Below is a small trained network, with its code and all its weights. Each question gives an input and a target symbol and asks what happens when units are switched off, that is, made to give their printed mean instead of their output.

import numpy as np


def w(rows, s, z=0):
    codes = np.array(rows[::2]) - 128.0
    scale = np.full(codes.shape[1], s)
    scale[-1] = z or s
    return codes * scale


def norm(h):
    return h / np.sqrt((h * h).mean(-1, keepdims=True) + 1e-5)


def f(y):
    return y / 2 * (1 + np.tanh(0.7978845608 * (y + 0.044715 * y**3)))


def softmax(a):
    e = np.exp(a - a.max(-1, keepdims=True))
    return e / e.sum(-1, keepdims=True)


def log_softmax(a):
    a = a - a.max(-1, keepdims=True)
    return a - np.log(np.exp(a).sum(-1, keepdims=True))


def net(x, mask):
    ids = ['βεζηθξπσψω'.index(c) for c in x.split()]
    T = len(ids)
    res = E[ids] + P[:T]
    u = 0
    for l in range(2):
        q, k, v = (norm(res) @ M[l].T for M in (Q, K, V))
        z = softmax(np.where(np.tri(T) > 0, q @ k.T / 2**0.5, -1e9)) @ v
        res = res + np.where(mask[u], z, O[l][:, -1]) @ O[l][:, :-1]
        u += 1
        y = f(norm(res) @ A[l][:, :-1].T + A[l][:, -1])
        res = res + np.where(mask[u : u + 16], y, B[l][:, -1]) @ B[l][:, :-1]
        u += 16
    return log_softmax(norm(res)[-1] @ U[:, :-1].T + U[:, -1])


Q, K, V, O, A, B = {}, {}, {}, {}, {}, {}
E = w([
[124,97,248,71,192,109],'β',
[97,127,150,80,228,149],'ε',
[133,191,160,106,97,116],'ζ',
[137,218,171,78,162,116],'η',
[77,176,105,47,122,177],'θ',
[90,93,134,158,81,200],'ξ',
[163,188,148,190,162,153],'π',
[206,121,160,116,146,109],'σ',
[142,95,112,41,123,98],'ψ',
[137,40,108,96,180,124],'ω',
],0.017)
P = w([
[42,100,184,174,164,63],'0',
[85,103,191,125,127,106],'1',
[107,93,171,129,112,129],'2',
[150,106,161,132,109,141],'3',
[168,113,138,130,98,159],'4',
[194,129,110,140,97,171],'5',
[216,137,91,141,113,192],'6',
[254,149,70,141,110,204],'7',
],0.0071)
Q[0] = w([
[81,143,35,186,133,1],'L0H0',
[77,128,143,130,119,157],'L0H0',
],0.022)
K[0] = w([
[17,152,254,140,148,76],'L0H0',
[139,126,120,140,118,59],'L0H0',
],0.016)
V[0] = w([
[4,216,126,170,90,228],'L0H0',
[220,120,237,185,176,253],'L0H0',
],0.0061)
O[0] = w([
[70,145,166,157,111,255,248],'L0H0',
[62,148,120,229,175,58,254],'L0H0',
],0.0058,0.0019)
A[0] = w([
[67,175,167,203,141,90,240],'L0N0',
[122,161,68,167,82,132,254],'L0N1',
[98,149,204,140,48,163,86],'L0N2',
[82,77,115,131,214,158,65],'L0N3',
[217,97,216,181,161,185,138],'L0N4',
[30,154,119,138,146,125,215],'L0N5',
[185,183,174,132,166,236,231],'L0N6',
[140,142,192,125,209,162,31],'L0N7',
[26,156,27,54,77,126,224],'L0N8',
[86,166,147,165,2,86,16],'L0N9',
[207,139,157,212,138,121,122],'L0N10',
[144,98,140,133,160,72,2],'L0N11',
[166,130,40,181,77,170,229],'L0N12',
[144,108,60,74,197,97,250],'L0N13',
[129,255,178,99,40,61,215],'L0N14',
[94,6,38,178,127,146,54],'L0N15',
],0.0093,0.00088)
B[0] = w([
[141,170,180,100,163,97,171],'L0N0',
[123,126,123,197,131,120,148],'L0N1',
[119,118,83,178,194,126,220],'L0N2',
[109,142,82,98,147,190,162],'L0N3',
[66,93,135,111,150,70,164],'L0N4',
[173,135,121,123,179,133,185],'L0N5',
[125,215,117,156,90,144,253],'L0N6',
[106,175,174,77,131,138,170],'L0N7',
[68,83,42,189,136,105,234],'L0N8',
[136,107,136,166,174,181,153],'L0N9',
[136,85,127,153,162,62,151],'L0N10',
[152,119,147,122,163,157,146],'L0N11',
[125,117,156,182,84,125,156],'L0N12',
[117,96,105,57,147,135,181],'L0N13',
[253,106,68,128,143,140,196],'L0N14',
[153,78,202,141,129,189,157],'L0N15',
],0.016,0.0069)
Q[1] = w([
[149,5,122,80,116,142],'L1H0',
[101,158,114,174,218,133],'L1H0',
],0.019)
K[1] = w([
[150,52,107,2,202,125],'L1H0',
[137,110,167,189,90,45],'L1H0',
],0.014)
V[1] = w([
[167,24,195,146,123,249],'L1H0',
[149,116,49,66,112,184],'L1H0',
],0.013)
O[1] = w([
[124,59,205,136,168,254,254],'L1H0',
[172,88,71,36,42,135,142],'L1H0',
],0.0082,0.0031)
A[1] = w([
[129,71,116,114,176,87,106],'L1N0',
[105,60,119,134,125,145,62],'L1N1',
[111,129,134,160,107,114,2],'L1N2',
[173,119,89,182,122,98,46],'L1N3',
[87,135,251,95,86,74,63],'L1N4',
[161,111,161,202,108,74,107],'L1N5',
[160,87,129,51,22,94,128],'L1N6',
[90,91,108,155,90,126,6],'L1N7',
[167,97,161,158,117,108,107],'L1N8',
[117,164,104,95,149,85,170],'L1N9',
[84,129,100,159,85,68,51],'L1N10',
[118,56,93,105,146,167,140],'L1N11',
[98,98,155,187,89,127,128],'L1N12',
[113,157,91,135,107,155,138],'L1N13',
[91,164,147,94,53,127,99],'L1N14',
[71,95,118,118,102,192,145],'L1N15',
],0.014,0.0026)
B[1] = w([
[102,80,98,75,116,130,182],'L1N0',
[165,112,135,86,108,147,169],'L1N1',
[106,167,127,113,143,123,116],'L1N2',
[117,69,78,107,144,120,179],'L1N3',
[11,28,36,222,78,178,154],'L1N4',
[144,98,117,66,208,107,169],'L1N5',
[91,182,222,248,120,78,200],'L1N6',
[139,131,185,111,147,166,144],'L1N7',
[122,84,179,135,184,123,146],'L1N8',
[114,132,109,113,46,100,209],'L1N9',
[162,145,144,88,111,83,169],'L1N10',
[142,159,160,133,49,116,248],'L1N11',
[105,177,141,178,153,105,168],'L1N12',
[137,75,99,161,107,162,226],'L1N13',
[102,114,33,135,150,152,137],'L1N14',
[158,156,97,187,69,164,254],'L1N15',
],0.016,0.0051)
U = w([
[1,84,145,129,115,111,4],'β',
[67,195,157,37,136,143,123],'ε',
[228,124,96,136,193,128,53],'ζ',
[198,216,156,106,130,92,84],'η',
[125,152,28,156,81,138,160],'θ',
[110,150,196,208,155,182,169],'ξ',
[77,221,122,188,182,24,30],'π',
[124,55,118,87,182,49,193],'σ',
[140,149,201,143,34,46,155],'ψ',
[169,53,180,80,73,163,122],'ω',
],0.0092,0.0037)

Each question gives the input, a string of symbols that net reads in full, and the target symbol t.
The units are the heads (2 rows each of Q, K, V and O) and the neurons (one row each of A and B). Each row of codes is followed by its name. A weight is (code - 128) times the scale printed after its matrix; where a second scale follows, it is the last column's (O, A, B and U).
mask holds one flag per unit, layer by layer, with each layer's heads first. A switched-off unit (its flag False) gives its mean, the last column of its rows in O or B, instead of its output. The means were averaged over made-up inputs and are rounded, as every weight is.
A unit's drop is (log p(t) with every unit on - log p(t) with that unit switched off) / (log p(t) with every unit on - log p(t) with every unit switched off).
The circuit of an input: a set's keep is (log p(t) with only the set's units on - log p(t) with every unit switched off) / (log p(t) with every unit on - log p(t) with every unit switched off). Starting from the 12 units with the biggest drops (on a tie, the unit counted first), units are removed one at a time, each time the one whose removal leaves the highest keep (on an exact tie, the one counted first), for as long as the keep stays at least 0.8.
circuit, biggest first: the units of the circuit, biggest drop first
unit that matters most: the unit with the biggest drop
top k neurons: the k neurons with the biggest drops, biggest first
k most important neurons of layer l: the k neurons of layer l with the biggest drops, biggest first
drop when u is switched off: that unit's drop, to one decimal
input π β ζ π θ σ ξ β, target σ: most important neuron of layer 0 : (L0N6)
input θ ζ σ θ θ, target σ: circuit, biggest first : (L0H0, L0N6)
input ψ θ θ, target ψ: circuit, biggest first : (L0H0, L1N6, L1H0)
input ξ β ω ε ξ θ, target ξ: circuit, biggest first : (L1H0, L0N12)
input θ ξ θ β η ξ σ ξ, target σ: circuit, biggest first : (L0H0, L1N5, L0N10)
input θ ψ ξ θ θ ζ, target ζ: top 2 neurons : (L0N14, L0N6)
input θ σ ζ, target σ: circuit, biggest first : (L0H0, L0N6)
input π ε ξ, target π: top 2 neurons : (L0N2, L0N10)
input ξ ψ ψ η β, target ψ: circuit, biggest first : (L0H0, L1N6, L1H0)
input σ θ θ θ θ ψ θ, target ψ: circuit, biggest first : (L0H0, L1N6, L0N2, L0N3)
input θ ζ σ ξ, target σ: 2 most important neurons of layer 0 : (L0N6, L0N15)
input ξ σ σ π, target σ: circuit, biggest first : (L0N10, L1N5)
input θ η ε θ η ω ζ, target ω: top 2 neurons : (L0N6, L0N14)
input ξ ε ξ ε β, target β: circuit, biggest first : (L0N4)
input ξ θ β, target β: circuit, biggest first : (L1N4, L0N4)
input η θ ω θ σ, target ω: top 2 neurons : (L0N6, L0N2)
input ξ ζ ω ξ, target ω: 2 most important neurons of layer 0 : (L0N15, L0N6)
input θ θ β ψ ε, target ψ: 2 most important neurons of layer 1 : (L1N6, L1N11)
input θ η β, target θ: top 2 neurons : (L1N4, L1N14)
input θ β θ θ θ ζ θ ξ, target ξ: unit that matters most : L0N15
input ε β ψ θ η, target η: top 2 neurons : (L0N14, L0N8)
input ε ε θ θ ω θ, target ω: 3 most important neurons of layer 0 : (L0N6, L0N15, L0N2)
input ψ ζ ψ θ ξ θ, target ξ: drop when L0N6 is switched off : 0.0
input ξ π ε, target ε: drop when L1N6 is switched off : 0.1
input θ ξ ζ σ β ζ, target σ: drop when L0H0 is switched off : 0.3
input π ε ψ, target ψ: drop when L1N6 is switched off : 0.5
input θ ζ σ ε β σ ε, target σ: top 2 neurons : (L0N6, L0N13)
input θ β β, target θ: unit that matters most : L0H0
